Each row has a hidden value. The values are split into ranges, and the band after each row names the range that its value falls in. Each part has its own value, ranges and names.
101 -46 -433 23 100 -433 -264 -82 126 108 245 226 418 -35 -160 284 -240 348 67 222 61 385 -74 64 293 -249 -152 12 -163 58 233 358 193 -86 -99 14 -441 93 114 10 255 -13 287 66 47 73 263 40 -5 96 133 66 -6 91 265 141 77 372 163 -128 35 => W
24 -14 -5 29 -94 112 117 13 60 -61 25 -85 -7 -37 22 16 -69 23 -37 -67 17 9 115 92 103 42 134 -67 -105 37 -95 -46 26 13 -176 110 158 76 -4 4 -77 50 -61 5 -23 33 -136 -21 120 36 -74 -28 2 -2 40 64 -70 79 13 98 -13 => G
52 -87 7 10 25 -19 122 -5 101 25 24 -93 64 5 -45 -24 9 -40 -52 -11 37 7 146 108 55 -22 153 -7 -13 28 -137 -67 43 -15 -249 84 114 34 25 60 15 27 -81 80 -10 100 -146 -29 126 102 -62 -14 32 3 8 9 -9 -32 47 87 -12 => Y
-418 13 248 16 181 17 217 33 -248 43 98 -117 -108 24 -48 36 -170 43 94 -44 -107 22 13 103 -5 79 48 -127 150 239 156 -196 -72 456 -202 -104 -127 -283 -250 -112 -245 278 -172 60 -98 -167 -20 251 -272 18 151 3 219 4 -213 -235 -50 -178 120 -83 183 => V
129 142 -214 -37 -162 70 -215 50 -71 77 -4 47 -204 120 -40 -152 130 25 -61 167 164 36 72 73 -113 -78 53 -198 -250 -147 -194 55 -73 -412 -24 -51 51 179 244 -103 429 -222 123 75 38 141 -106 -204 149 -9 29 -189 -90 -73 162 173 119 -13 -78 75 -173 => K
84 -68 -2 44 -4 -73 33 -88 63 65 18 -43 128 -5 22 -13 61 -17 -112 49 106 61 51 -56 36 -89 164 122 30 -64 -122 -41 -73 -12 -146 18 69 33 53 167 173 -5 45 57 71 132 -105 -41 52 157 9 29 99 -60 106 -59 -90 62 30 -104 -22 => D
-50 -44 136 86 -126 97 53 53 -133 -37 -28 -7 -61 -81 38 109 -56 39 -43 -100 49 90 137 -73 27 0 173 -44 -32 77 -113 -59 -102 97 -140 145 117 196 -13 -45 -154 172 41 -61 -139 47 -108 -15 119 49 -162 125 25 -37 65 58 -162 13 18 -23 -67 => Z
-7 341 -114 -153 70 -75 204 -24 314 37 192 163 133 127 -169 15 -23 81 -39 70 0 22 -115 443 -11 102 -91 -90 -342 309 186 -99 133 120 -361 -1 -74 -194 -44 -204 15 -57 -226 109 6 2 160 66 -8 -146 168 -67 40 149 -36 -77 144 -51 32 195 269 => G
0 -47 -28 90 138 -34 -42 12 -72 129 72 -104 54 21 -36 -17 -105 -57 19 12 -132 -29 55 157 -92 -28 -39 3 62 9 34 -87 83 -45 -248 53 31 -80 -25 81 -9 -74 -64 169 136 173 -36 114 102 -24 -28 -6 96 144 -152 -67 78 -113 29 175 17 => Q
36 1 -140 31 -27 -44 5 100 -24 54 73 -68 96 -6 -82 25 108 72 -63 214 63 33 99 29 42 -46 53 -92 -32 -80 -136 10 98 -207 -74 -95 64 97 168 -16 123 -50 34 -19 169 91 -94 35 36 118 -40 -17 -3 64 161 103 28 9 8 18 -110 => D
90 73 -100 106 -161 -21 17 227 -61 79 50 79 336 -87 -98 142 -42 -99 -113 300 50 47 -126 -74 59 -14 -36 43 -86 -2 44 49 136 -264 -76 43 -72 51 134 104 -67 17 17 -59 186 123 137 180 107 -76 -144 118 171 310 94 -136 83 -228 -36 26 -56 => Q
6 -2 -24 76 107 34 18 2 -1 46 17 -81 86 55 -60 -42 -153 -83 11 12 -51 -18 132 81 -62 -38 90 16 87 21 -36 -143 81 -56 -276 84 101 -11 -25 123 10 -44 -129 139 108 111 -61 37 85 32 57 -72 68 88 -161 -63 86 -113 63 162 -6 => E
-89 -112 65 182 -68 90 14 172 -149 -138 -31 -52 61 -42 -78 225 -254 111 13 -11 42 155 255 -134 86 -79 68 -88 32 -69 -47 -33 -51 -30 -130 85 9 233 49 -9 -169 241 128 -6 -88 56 34 25 46 26 -113 113 -14 13 67 70 -171 54 74 0 -69 => V
120 30 -28 113 -74 -26 -75 118 -173 160 179 -47 232 -238 23 95 24 58 -212 307 -5 55 -179 -49 90 -102 -68 62 -43 -175 -30 272 -41 -175 35 -92 -236 -28 158 245 179 -109 146 -46 271 93 29 135 36 -53 -98 41 229 49 48 -8 41 -90 -37 -162 -36 => E
107 -89 15 42 52 -116 117 -20 80 16 79 -93 162 -17 -16 5 52 6 -58 93 70 55 132 31 99 -45 193 37 22 -28 -105 25 -9 -59 -221 -9 29 17 115 124 97 13 -19 93 66 126 -128 32 7 140 -44 45 60 -21 82 -30 -23 -22 52 3 -28 => D
0 -186 54 84 -20 149 8 -122 -9 -107 38 -35 -108 -203 -69 117 -27 200 142 -45 49 100 148 -117 12 -70 -2 -57 40 -115 148 -31 15 57 -6 203 107 276 -32 96 -93 6 199 -148 102 -75 -191 56 145 -8 -105 118 -47 33 9 69 -51 177 23 46 -216 => D
-241 77 -283 77 -144 173 -232 142 -271 334 -191 -48 70 -70 96 289 -45 -283 -249 -54 -322 -102 -380 -179 49 125 -347 -205 -304 -25 -59 -198 207 3 228 94 8 18 -46 -70 -289 178 34 -148 319 8 127 56 248 -19 -378 49 278 309 70 -5 31 -55 -65 -166 9 => K
163 182 -267 25 -153 -14 292 47 116 9 110 -206 -12 -93 -42 -43 -77 89 149 -133 44 32 -59 199 56 75 -267 -125 -132 -144 -189 -123 78 -137 52 -77 146 -230 -166 -29 -107 -389 26 -109 148 -125 111 194 -166 -97 164 -198 -260 171 -62 192 76 138 -249 -15 -12 => E
32 68 -47 -105 42 119 9 -10 208 -30 6 81 20 -31 -45 -138 78 -108 -98 87 84 49 15 97 -122 -62 198 155 -114 82 -277 -112 -53 -14 -270 80 35 -107 41 15 238 -74 11 -13 30 67 -147 -60 106 76 72 -89 97 -36 45 -79 28 -40 42 -104 100 => E
-103 2 -137 110 -15 -140 -107 42 12 -72 -30 3 290 94 -271 186 -126 105 23 273 42 103 -27 -134 24 -97 -1 21 46 -44 138 -49 31 -106 -94 60 -133 39 -42 127 -79 63 137 72 -9 152 155 155 38 43 -1 90 106 82 146 -87 30 48 71 -40 -143 => Z
40 31 -92 -27 -59 40 89 83 41 70 2 -45 -35 58 -137 -27 125 23 -64 184 126 -9 47 79 -7 26 66 -115 -72 -60 -132 -106 5 -142 -128 -79 81 58 101 -47 200 -48 -8 -5 63 128 -143 -69 109 32 -14 -74 16 -7 172 52 71 -49 -25 44 -126 => Y
-212 198 25 -227 121 -58 -30 -84 146 -17 133 111 -85 27 -80 -65 166 62 -20 85 -50 53 -82 254 -181 -31 53 -12 -287 369 21 -70 1 239 -251 35 -136 -295 -72 -211 11 32 38 -40 -136 21 -68 128 36 65 105 11 100 -47 -54 -60 -45 2 94 -44 171 => V
-220 106 213 58 -7 -166 184 -200 -90 253 -25 -27 238 -105 38 86 44 -167 -83 -132 -86 188 8 68 20 -134 24 -73 126 -158 63 302 -376 61 203 -104 -234 -324 -130 115 317 39 -88 78 -106 -36 76 221 -177 185 115 -169 458 -341 -178 -216 64 -135 5 -340 -83 => E
-24 -14 -68 116 -36 -119 53 29 67 5 -4 -97 205 1 -197 59 -116 -18 110 -65 -93 75 93 268 -44 1 -41 -11 61 -17 -47 -34 -45 -132 -137 130 65 -153 -154 16 -140 -113 -83 143 -60 106 107 261 -6 26 -70 -40 59 130 35 -34 113 27 -42 83 -40 => Y
-172 -23 79 134 38 -130 -14 40 -105 -84 -137 -126 138 228 -226 246 -272 116 66 94 69 96 202 -193 -2 -61 5 -83 144 -45 41 -240 -120 -20 -147 23 -18 99 -25 180 23 199 160 44 -95 246 140 -21 0 150 162 82 46 -120 66 -14 -108 95 93 -6 -170 => P
99 -21 -133 61 -37 -1 54 -26 41 117 -22 6 147 -13 -46 -3 16 -54 -145 159 118 36 -105 -65 76 -71 108 54 -29 -164 -55 -12 -39 -81 -119 -41 -32 17 69 111 213 -29 27 41 152 89 -82 -61 73 35 -32 -57 101 21 133 -42 12 -12 18 -128 -52 => W
-69 41 -85 98 -38 123 95 -23 99 -155 28 -134 48 -120 -25 -48 -139 37 158 -168 -163 73 88 287 -20 119 69 -73 8 -96 -86 10 -80 -93 -58 81 162 -233 -134 -13 -165 -217 -45 20 155 -90 -74 318 -142 20 -12 -132 -9 113 33 -17 75 151 -58 32 24 => P
-26 261 -82 -33 -105 113 262 -84 246 -36 200 -30 -22 -61 -70 -18 76 207 47 -10 -128 -9 -29 340 26 139 -163 -75 -253 60 153 77 80 28 20 -1 4 -124 -179 -147 -147 -184 -122 7 -20 -84 88 251 -29 -165 73 -139 -37 28 -49 -4 72 86 -89 174 -38 => Y
-35 -14 -112 104 6 -172 -7 40 -19 -44 50 -22 272 93 -157 151 -176 128 21 198 99 167 94 -133 130 -88 143 -17 66 -51 88 30 -9 -73 -156 -55 -144 68 48 119 25 79 62 128 12 108 91 59 -71 89 83 51 42 -2 121 -48 6 9 80 -52 -111 => Q
-174 124 -2 -94 52 286 -49 52 87 -161 102 -8 -18 -21 -118 -69 -140 5 -6 15 24 40 128 24 -192 1 205 42 -9 150 -52 -304 25 168 -292 82 125 -59 -97 110 -69 -50 -127 6 178 -111 -131 -9 43 -23 202 -65 99 48 -169 -126 88 -100 37 37 109 => T
87 -64 -54 40 -168 -72 25 -115 9 -25 45 40 137 -54 103 16 5 -5 -41 -24 199 158 16 -160 120 -114 241 100 -56 -90 -22 105 -133 -1 -90 65 31 137 62 95 159 14 89 64 -22 24 -67 -78 30 87 -13 75 65 -67 136 -51 -111 85 -47 -174 -68 => T
-397 164 290 204 -75 143 181 -81 -294 -37 -41 -1 -145 -131 -92 201 -67 270 170 -46 -278 42 -19 17 -74 187 -4 -189 121 129 334 57 -150 248 136 116 -48 28 -346 -175 -528 137 0 -189 -184 -84 9 477 -79 -74 -132 98 79 -33 -77 -38 -56 -19 50 51 -317 => Q
-18 -88 164 159 18 -166 122 -255 -140 -116 6 215 88 -164 14 256 -232 258 201 -167 174 215 -79 -37 194 -107 -13 -119 112 -85 324 227 -163 184 -148 313 -38 387 -11 -11 70 65 240 -62 -50 -172 78 -4 -24 -74 -50 267 21 30 32 69 -30 214 31 -116 23 => V
-68 11 28 104 -132 158 27 32 -7 -72 -8 -71 -21 -41 -15 81 -126 68 -23 -155 -52 70 172 84 -7 38 68 -98 -76 -6 -21 -82 -49 6 -79 120 186 70 -73 -9 -209 52 -16 -7 -9 31 -65 73 95 19 -94 -3 1 24 36 49 -119 127 7 105 -39 => K
-71 -5 -153 37 -72 -40 51 -43 26 125 -7 -44 171 65 -80 49 23 -46 -123 106 71 13 -57 -93 70 -76 66 -35 -8 -59 122 -103 103 34 -53 -43 57 -6 -69 69 -24 80 -70 57 79 61 -63 22 113 85 -12 -36 142 53 39 -78 -45 6 39 -25 -95 => K
-30 44 -33 -28 -164 -6 11 -82 -3 15 63 50 38 -5 12 -54 74 -39 0 59 110 69 25 -65 -49 -121 170 71 -88 82 92 17 0 13 -90 72 46 16 -48 -14 31 21 -7 19 -117 62 -83 45 135 47 30 5 80 -15 -41 -79 -86 -36 -21 6 -146 => V
55 81 -44 -132 60 9 86 -20 237 11 80 94 35 43 -105 -112 62 -24 -89 101 133 24 -8 233 -65 -49 121 79 -146 145 -123 -110 12 44 -362 57 23 -87 34 -35 237 -55 -59 57 -17 84 -95 -97 124 13 107 -66 70 4 33 -53 43 -32 49 24 159 => V
-347 240 72 -24 -23 195 36 -82 -31 -21 222 118 -137 -122 -54 -17 -47 301 17 -57 -262 76 -117 390 -105 169 21 -49 -228 305 259 61 -76 360 -79 33 -130 -201 -266 -276 -358 12 -135 -51 3 -256 28 330 -165 -118 47 -47 52 95 -9 -82 -32 93 80 18 165 => T
-402 -10 -20 -99 -117 51 208 -209 214 -36 -11 16 314 -118 -284 290 -111 128 217 -126 -322 26 -199 241 -27 348 -131 240 -135 162 174 -180 -133 337 -51 298 -40 -45 -276 17 -159 -16 -117 -200 278 -170 292 151 -44 21 65 151 108 224 267 -181 193 170 -148 -177 -108 => Q
52 -99 -170 39 3 -73 78 28 63 4 107 -68 140 -8 -63 55 44 75 10 132 76 67 106 26 154 -26 94 -90 -13 -88 15 40 133 -105 -133 -53 52 118 117 -16 62 3 -12 87 125 53 -116 38 35 68 -74 27 17 80 156 25 46 37 16 58 -90 => K
-11 -6 -114 52 6 -21 224 81 65 160 -40 -30 149 79 -144 71 -4 -79 -109 138 53 -35 -78 52 93 43 -26 -68 -18 -31 29 -175 126 -2 -174 -64 36 -25 -20 -36 -9 102 -114 36 86 109 -18 23 92 -4 -61 -28 102 152 91 -80 28 -104 37 40 -16 => Z
63 66 158 239 36 -138 67 -300 -266 -22 -101 377 -12 -201 159 258 -244 239 209 -235 142 301 -217 -86 247 66 136 -171 176 -53 129 312 -370 163 -84 318 -86 464 1 -94 198 -20 232 -65 -72 -202 52 -10 -185 -85 -118 242 82 -72 230 60 156 177 18 -305 16 => W
-29 91 -120 -47 73 4 73 -36 167 58 8 20 105 110 -85 -63 -34 -79 -79 54 24 -38 -27 125 -1 -2 86 11 -56 138 -46 -197 162 48 -279 77 106 -55 -63 20 6 -6 -157 86 61 45 -45 -21 106 57 83 -85 86 103 -45 -85 67 -48 80 87 110 => V
80 52 -228 76 -19 61 181 153 57 175 -8 -50 10 47 -162 125 34 36 -5 117 15 1 29 82 1 105 -192 -156 -62 -86 -26 -259 176 -135 -73 -143 141 48 24 -162 18 -35 -25 -68 186 178 -30 56 104 -61 -61 -44 -61 194 174 83 61 10 -52 139 -150 => E
33 -267 -392 82 121 -258 -36 -187 130 189 122 70 165 -20 -109 115 -205 137 219 -15 -73 179 -38 145 120 -248 -369 15 -104 -112 447 164 350 -55 -62 90 -190 -12 -80 -102 63 -22 250 48 68 106 119 130 199 -21 52 -11 -128 288 -54 61 -68 304 100 147 -98 => K
-104 -59 -3 110 138 -180 -254 69 -279 27 249 -196 142 -60 50 190 -146 219 -10 224 -151 99 0 -46 30 -147 -193 -13 1 -147 134 229 -55 -57 -36 -160 -336 -108 152 203 186 -14 330 125 194 227 127 167 -56 0 68 139 184 -66 -52 3 -89 81 12 -85 4 => Q
-181 -66 10 122 156 6 -248 113 -385 12 201 -244 11 -46 67 101 -249 107 101 143 -300 -61 46 36 -101 -80 -211 48 72 -49 51 92 55 -37 -171 -2 -181 -26 50 109 90 -48 170 149 156 243 105 132 91 -100 48 84 139 35 -247 39 1 -47 -35 107 -49 => V
44 34 -116 142 -113 20 98 235 -118 202 -84 38 233 -12 -93 161 -127 -215 -88 153 -44 -76 -225 36 96 120 -190 -61 -72 24 5 -134 193 -191 -114 113 32 56 37 2 -145 81 -96 -34 181 111 168 126 143 -129 -227 76 184 423 91 -134 149 -241 -48 90 29 => Q
59 -108 78 39 -70 82 30 14 0 -29 -15 -23 -24 -47 62 7 -31 -46 -69 -93 97 91 169 -47 4 -30 254 59 -52 27 -188 -100 -115 36 -235 115 139 115 71 49 19 101 37 16 -29 104 -176 -99 122 99 -101 79 20 -34 90 -7 -152 14 23 -31 -2 => V
-80 25 -37 53 -76 53 -7 -193 -102 -64 109 29 -68 -122 -4 57 13 198 204 28 10 73 15 -126 -45 -61 63 -35 50 9 313 53 59 103 -3 130 74 188 -132 -26 -92 -80 92 -79 12 -34 -138 157 118 -54 6 89 -12 12 -92 39 -2 98 -38 82 -318 => P
-311 7 292 261 -102 256 94 123 -399 -64 -113 -66 -180 -95 34 222 -197 195 -72 -173 -140 -4 105 34 17 79 -30 -211 71 -47 -64 -46 -189 177 -28 122 149 276 -95 -193 -331 280 54 -120 -103 -64 13 78 11 -31 -233 107 34 -22 47 162 -268 116 56 -24 15 => V
-32 19 -198 32 -24 133 -3 115 -78 149 -57 1 -74 -21 -166 128 -37 26 -22 183 -30 3 -157 18 -32 65 -122 -138 -135 -90 20 -126 16 -42 -96 -55 -98 12 11 -134 118 1 107 -83 115 169 -81 -29 206 -135 -123 -43 37 82 159 95 93 -21 -25 -11 -181 => G
112 38 -124 75 -88 -94 87 209 37 73 18 1 238 -4 -156 90 4 -61 -39 187 74 97 90 -21 34 -3 48 -37 -43 35 -118 -63 139 -268 -113 -6 24 25 96 34 -116 -8 -15 -38 75 144 43 159 50 62 -92 49 -3 218 111 -27 73 -179 -3 71 -121 => Z
90 -98 90 56 37 -111 -25 34 -46 -57 74 -43 71 -74 36 113 12 88 -3 31 87 177 187 -43 82 9 272 -47 9 45 -150 23 -142 -23 -214 16 24 87 189 85 63 71 119 19 47 138 -181 39 -44 168 -118 186 60 -63 223 14 -58 47 52 -71 -18 => D
80 -42 -6 27 -133 -81 -12 -104 13 15 51 22 123 -29 65 -45 69 -22 -106 25 206 105 27 -83 43 -171 209 94 -13 -82 -38 81 -110 -34 -103 56 73 79 54 136 196 -19 66 79 -24 69 -98 -62 84 111 7 34 119 -80 71 -56 -115 59 -17 -118 -29 => K
17 96 -342 61 -59 40 -82 154 -185 237 -135 27 -133 15 -177 183 -92 107 15 181 -54 6 -262 111 53 149 -241 -327 -167 -106 -119 -38 32 -196 -21 -34 -99 118 43 -230 228 -116 192 -154 90 221 -34 -99 237 -132 -152 -103 -53 70 315 334 230 96 -64 -10 -252 => T
-44 270 -224 -20 -194 43 249 -158 311 22 160 52 182 -2 -37 -10 -47 75 50 -131 -260 38 -79 413 61 160 -145 56 -441 50 192 204 38 -47 5 74 -113 -147 -161 -208 -145 -180 -226 133 2 -112 316 213 -73 -162 67 -187 -89 135 -17 -65 101 62 -120 134 -15 => T
79 -11 -58 -9 -112 -4 56 -49 73 20 33 9 99 13 -11 -73 95 -63 -95 97 152 11 20 1 19 -94 184 79 -73 -49 -66 8 -22 -78 -176 55 87 86 71 49 175 -27 -39 92 4 83 -99 -82 134 50 -27 -18 76 -7 67 -45 -23 -38 -26 -11 -56 => V
-17 -4 -156 15 -114 13 76 -42 39 80 27 -38 93 63 -28 -27 46 -57 -42 113 69 -9 5 -52 32 -64 94 29 -59 -9 98 -88 125 -20 -93 -24 104 9 -36 -12 26 50 -77 45 25 103 -97 24 138 60 14 -56 67 63 29 -62 -73 13 4 62 -148 => D
113 -68 63 16 -143 119 -54 -34 -29 -104 3 77 -83 -125 105 4 78 13 -27 -45 160 115 128 -91 38 -24 277 1 -122 -19 -197 54 -156 -71 -135 190 133 316 188 2 132 22 111 -23 -4 -8 -192 -135 106 57 -175 121 15 -52 196 37 -43 36 -32 -78 -55 => G
119 -9 3 11 137 46 44 97 -12 130 85 -20 -52 -123 -47 -104 56 -30 -65 66 67 42 23 130 -161 -53 57 82 72 17 -292 -179 -20 -1 -278 -35 70 -118 29 35 136 -163 31 -48 180 86 -182 41 32 17 13 -20 20 99 -24 18 43 -112 4 -64 106 => E
-242 -83 63 48 147 172 -82 -38 -243 170 44 22 -351 -205 182 -147 69 7 -25 -181 -155 156 -109 102 -173 -5 97 146 43 26 -336 -47 -342 363 -44 -112 -163 -305 -192 -280 43 29 130 23 -52 -142 -162 169 -259 50 -57 -59 137 -90 97 -124 -148 43 34 -493 245 => G
-57 -28 -169 46 -85 -14 45 -13 38 75 19 -79 118 77 -89 36 2 -25 -30 84 42 35 81 -103 48 -62 84 -45 -13 -6 127 -126 165 -14 -47 -28 94 20 -85 35 -126 84 -82 62 15 85 -84 78 117 91 -5 -41 59 67 8 -63 -49 3 41 87 -186 => T
86 52 -71 -69 -18 181 -93 0 145 37 15 99 -44 -75 32 -155 125 -119 -149 69 71 72 29 57 -183 -115 147 196 -156 -15 -307 -56 -100 -98 -174 48 35 -63 96 5 333 -117 93 -18 67 123 -154 -93 165 50 29 -99 92 -57 64 -51 -32 -12 0 -128 54 => W
-70 42 -146 50 -81 1 67 37 -34 179 -65 -10 127 27 -112 118 2 -78 -149 115 28 -14 -187 -51 64 5 -30 -120 -82 -36 107 -133 81 40 -56 -25 3 -32 -70 -7 -78 101 -49 -16 87 75 -37 37 150 -11 -126 -12 159 118 77 -40 7 -51 19 -40 -70 => K
136 18 -44 51 -140 -164 -68 -206 18 93 87 15 201 -92 100 40 94 73 -169 42 198 169 -103 -176 93 -194 116 119 -31 -201 16 173 -214 -10 61 -30 -59 24 47 276 292 -109 186 48 93 58 -19 -39 -6 123 53 43 164 -173 128 -43 -121 177 -50 -297 -49 => P
113 25 -190 26 -83 -195 -112 -89 -13 -4 178 43 219 -72 44 42 12 148 -62 136 152 176 -59 -8 175 -161 164 -27 -91 -138 33 320 -74 -112 -88 -37 -129 90 158 76 274 -131 120 141 85 18 -24 -26 -17 51 -6 24 72 -71 161 85 32 129 -25 -153 -19 => Q
21 40 -159 70 -67 -127 159 -65 177 135 -9 -20 206 113 -182 27 -96 -34 48 -61 -43 36 8 250 49 52 -47 12 -30 59 67 -108 66 -47 -143 97 73 -93 -196 -19 -112 -55 -212 169 -69 83 140 138 26 15 15 -105 30 154 61 -91 112 27 -12 134 -39 => Q
41 78 -87 -29 96 -31 198 10 191 120 38 9 116 92 -119 -54 11 -64 -92 50 63 -33 -7 237 7 35 35 -34 -24 90 -52 -215 140 27 -307 -9 138 -91 -25 -18 55 -36 -200 82 120 59 -59 0 56 30 66 -83 72 146 2 -76 87 -76 56 115 150 => V
-90 19 -117 78 89 197 -105 76 -204 125 113 -158 -14 -154 183 -7 -66 -44 -89 59 -259 -72 -82 -12 -30 25 -60 75 34 -90 -194 37 90 8 -61 -41 -23 -36 -2 68 102 -120 33 27 276 101 -86 64 113 -50 -34 -53 183 18 -130 14 59 -68 -53 -64 -15 => T
6 127 -14 -60 -55 110 10 -34 43 -49 74 66 -134 -10 -88 -48 176 99 87 179 53 18 68 19 -127 46 121 -15 -98 122 -4 -55 5 -60 -115 66 54 131 23 -100 90 -93 18 -40 -49 86 -141 57 115 -38 5 16 7 -36 72 -15 110 -69 -35 107 -229 => P
-49 2 -258 76 19 -255 -33 -160 -36 77 165 156 259 -18 -58 221 -249 209 176 10 57 258 -44 -20 170 -168 -18 -53 58 46 423 188 139 136 -136 46 -149 113 -116 -77 70 20 57 98 -51 34 98 80 67 -23 116 69 56 55 -16 50 40 189 55 9 -121 => Q
-77 56 -67 127 43 -107 -463 66 -419 184 429 -236 61 -220 204 278 -70 369 -69 183 -270 174 -7 -76 -2 -160 -408 -49 -46 -194 165 364 -70 -60 283 -301 -369 -110 133 241 282 -151 410 53 317 241 153 240 -54 -37 104 106 285 -187 -56 98 -91 241 -93 -142 -79 => D
-11 -47 -22 100 52 -113 10 54 -18 -74 27 -68 162 80 -95 122 -150 91 5 95 51 126 177 -86 73 -61 157 -23 28 -27 -30 -22 -34 -53 -231 -2 -66 90 78 88 -13 95 75 128 -23 156 19 16 -14 88 10 82 -5 -32 70 1 -52 -5 80 6 -69 => K
105 33 -68 -18 140 -47 267 121 157 157 49 -18 77 29 -179 -26 16 -20 -102 85 131 -7 -16 246 11 25 -40 -26 35 40 -220 -257 96 34 -338 -74 85 -95 -10 -35 111 -65 -126 25 112 65 -47 -31 17 -6 56 -67 20 141 49 3 103 -106 25 15 186 => Q
126 -25 43 20 131 -38 47 -7 40 77 117 -37 47 -117 15 -84 99 3 -77 78 66 58 43 101 -79 -74 135 108 93 -12 -204 -36 -54 -2 -247 -26 53 -100 58 115 190 -145 43 18 146 125 -194 67 22 77 10 21 98 -7 3 -28 8 -43 21 -68 72 => D
-340 151 247 194 -111 198 120 -74 -226 4 -1 16 -176 -147 -100 171 -41 327 66 -70 -266 37 -38 133 -70 173 -87 -146 19 105 264 39 -161 247 153 113 -26 47 -330 -183 -489 112 -3 -171 -135 -124 46 404 -75 -90 -145 52 58 -4 26 -2 -102 109 55 31 -181 => G
